Below are the code and all the weights of a small trained network. Each question names an input and a class and asks about switching units off, where a switched-off unit gives its printed mean instead of its output.

import numpy as np


def w(rows, s, z=0):
    codes = np.array(rows[::2]) - 128.0
    scale = np.full(codes.shape[1], s)
    scale[-1] = z or s
    return codes * scale


def norm(h):
    return h / np.sqrt((h * h).mean(-1, keepdims=True) + 1e-5)


def f(y):
    return y / 2 * (1 + np.tanh(0.7978845608 * (y + 0.044715 * y**3)))


def log_softmax(a):
    a = a - a.max(-1, keepdims=True)
    return a - np.log(np.exp(a).sum(-1, keepdims=True))


def net(x, mask):
    res = np.array(x, float).reshape(1, 4) / 4 @ E
    u = 0
    for l in range(4):
        y = f(norm(res) @ A[l][:, :-1].T + A[l][:, -1])
        res = res + np.where(mask[u : u + 5], y, B[l][:, -1]) @ B[l][:, :-1]
        u += 5
    return log_softmax(norm(res)[-1] @ U[:, :-1].T + U[:, -1])


A, B = {}, {}
E = w([
[152,103,82,195,150,133,25],'x0',
[7,168,109,158,142,130,124],'x1',
[125,114,126,131,115,124,132],'x2',
[125,116,140,133,141,133,133],'x3',
],0.017)
A[0] = w([
[120,170,90,85,89,116,113,140],'0.n1',
[86,141,127,154,138,130,99,2],'0.n2',
[78,103,139,124,129,137,159,75],'0.n3',
[2,153,117,149,124,130,104,174],'0.n4',
[137,111,111,185,127,133,25,153],'0.n5',
],0.03,0.0041)
B[0] = w([
[158,100,120,86,127,139,117,147],'0.n1',
[127,121,218,117,143,5,241,169],'0.n2',
[178,137,128,114,103,180,95,167],'0.n3',
[24,144,73,145,165,126,112,254],'0.n4',
[191,128,122,212,139,101,86,240],'0.n5',
],0.025,0.027)
A[1] = w([
[46,138,109,76,82,164,95,75],'1.n1',
[102,88,145,3,172,109,229,249],'1.n2',
[77,131,134,76,172,244,70,140],'1.n3',
[92,87,123,98,25,69,183,92],'1.n4',
[10,162,104,57,103,150,195,5],'1.n5',
],0.027,0.0033)
B[1] = w([
[96,144,135,149,186,250,153,209],'1.n1',
[155,179,100,125,41,192,174,238],'1.n2',
[83,147,53,160,106,219,190,215],'1.n3',
[103,130,107,103,120,141,149,157],'1.n4',
[239,64,183,178,160,236,92,249],'1.n5',
],0.022,0.017)
A[2] = w([
[89,114,112,108,135,160,33,5],'2.n1',
[91,216,75,120,3,92,183,73],'2.n2',
[75,141,123,77,130,192,149,245],'2.n3',
[65,97,97,126,155,113,121,118],'2.n4',
[53,137,94,142,148,75,95,87],'2.n5',
],0.036,0.0018)
B[2] = w([
[111,155,192,103,90,100,169,157],'2.n1',
[112,99,253,20,144,59,140,248],'2.n2',
[155,137,125,60,106,187,148,252],'2.n3',
[213,145,127,167,88,85,89,174],'2.n4',
[51,81,81,101,132,105,160,194],'2.n5',
],0.027,0.02)
A[3] = w([
[147,151,176,36,63,104,167,107],'3.n1',
[81,37,95,144,124,106,136,142],'3.n2',
[182,141,182,158,109,104,92,185],'3.n3',
[106,118,155,85,167,99,109,2],'3.n4',
[4,145,96,152,154,43,92,4],'3.n5',
],0.033,0.0028)
B[3] = w([
[99,165,252,73,85,4,141,251],'3.n1',
[184,252,126,117,150,101,128,180],'3.n2',
[128,71,84,72,71,158,46,207],'3.n3',
[148,146,125,195,57,161,193,157],'3.n4',
[44,181,57,159,229,6,244,233],'3.n5',
],0.025,0.021)
U = w([
[135,129,183,45,76,102,152,250],'0',
[193,64,66,131,80,102,31,71],'1',
[103,141,97,124,147,253,178,81],'2',
[98,155,42,185,192,59,169,120],'3',
],0.016,0.0018)

Each question gives the input, the list of numbers given to net, and the class t.
The units are the neurons (one row each of A and B). Each row of codes is followed by its name. A weight is (code - 128) times the scale printed after its matrix; where a second scale follows, it is the last column's (A, B and U).
mask holds one flag per neuron, layer by layer. A switched-off neuron (its flag False) gives its mean, the last column of its row in B, instead of its output. The means were averaged over made-up inputs and are rounded, as every weight is.
A unit's drop is (log p(t) with every unit on - log p(t) with that unit switched off) / (log p(t) with every unit on - log p(t) with every unit switched off).
top k neurons: the k neurons with the biggest drops, biggest first
top k neurons in layer l: the k neurons of layer l with the biggest drops, biggest first
drop when u is switched off: that unit's drop, to one decimal
input [0,5,-1,2], class 2: top neuron -> 0.n5
input [1,-6,-6,-2], class 1: top 4 neurons -> 0.n4, 1.n2, 2.n2, 2.n3
input [6,1,-1,1], class 3: top 2 neurons in layer 1 -> 1.n5, 1.n2
input [0,1,-5,1], class 2: top 3 neurons -> 0.n5, 0.n4, 1.n5
input [1,-8,-1,-5], class 1: top 4 neurons -> 0.n4, 0.n2, 1.n2, 2.n2
input [1,8,6,2], class 3: top 2 neurons in layer 0 -> 0.n4, 0.n2
input [1,8,1,0], class 3: top 2 neurons -> 0.n4, 0.n2
input [2,-8,2,1], class 1: top 2 neurons -> 0.n4, 2.n2
input [1,-6,7,2], class 1: top 3 neurons in layer 2 -> 2.n2, 2.n3, 2.n5
input [4,-3,-3,-1], class 1: drop when 3.n5 is switched off -> 0.0
input [-4,2,-6,0], class 2: drop when 0.n5 is switched off -> 0.5
input [-1,6,8,8], class 2: drop when 0.n5 is switched off -> 1.7
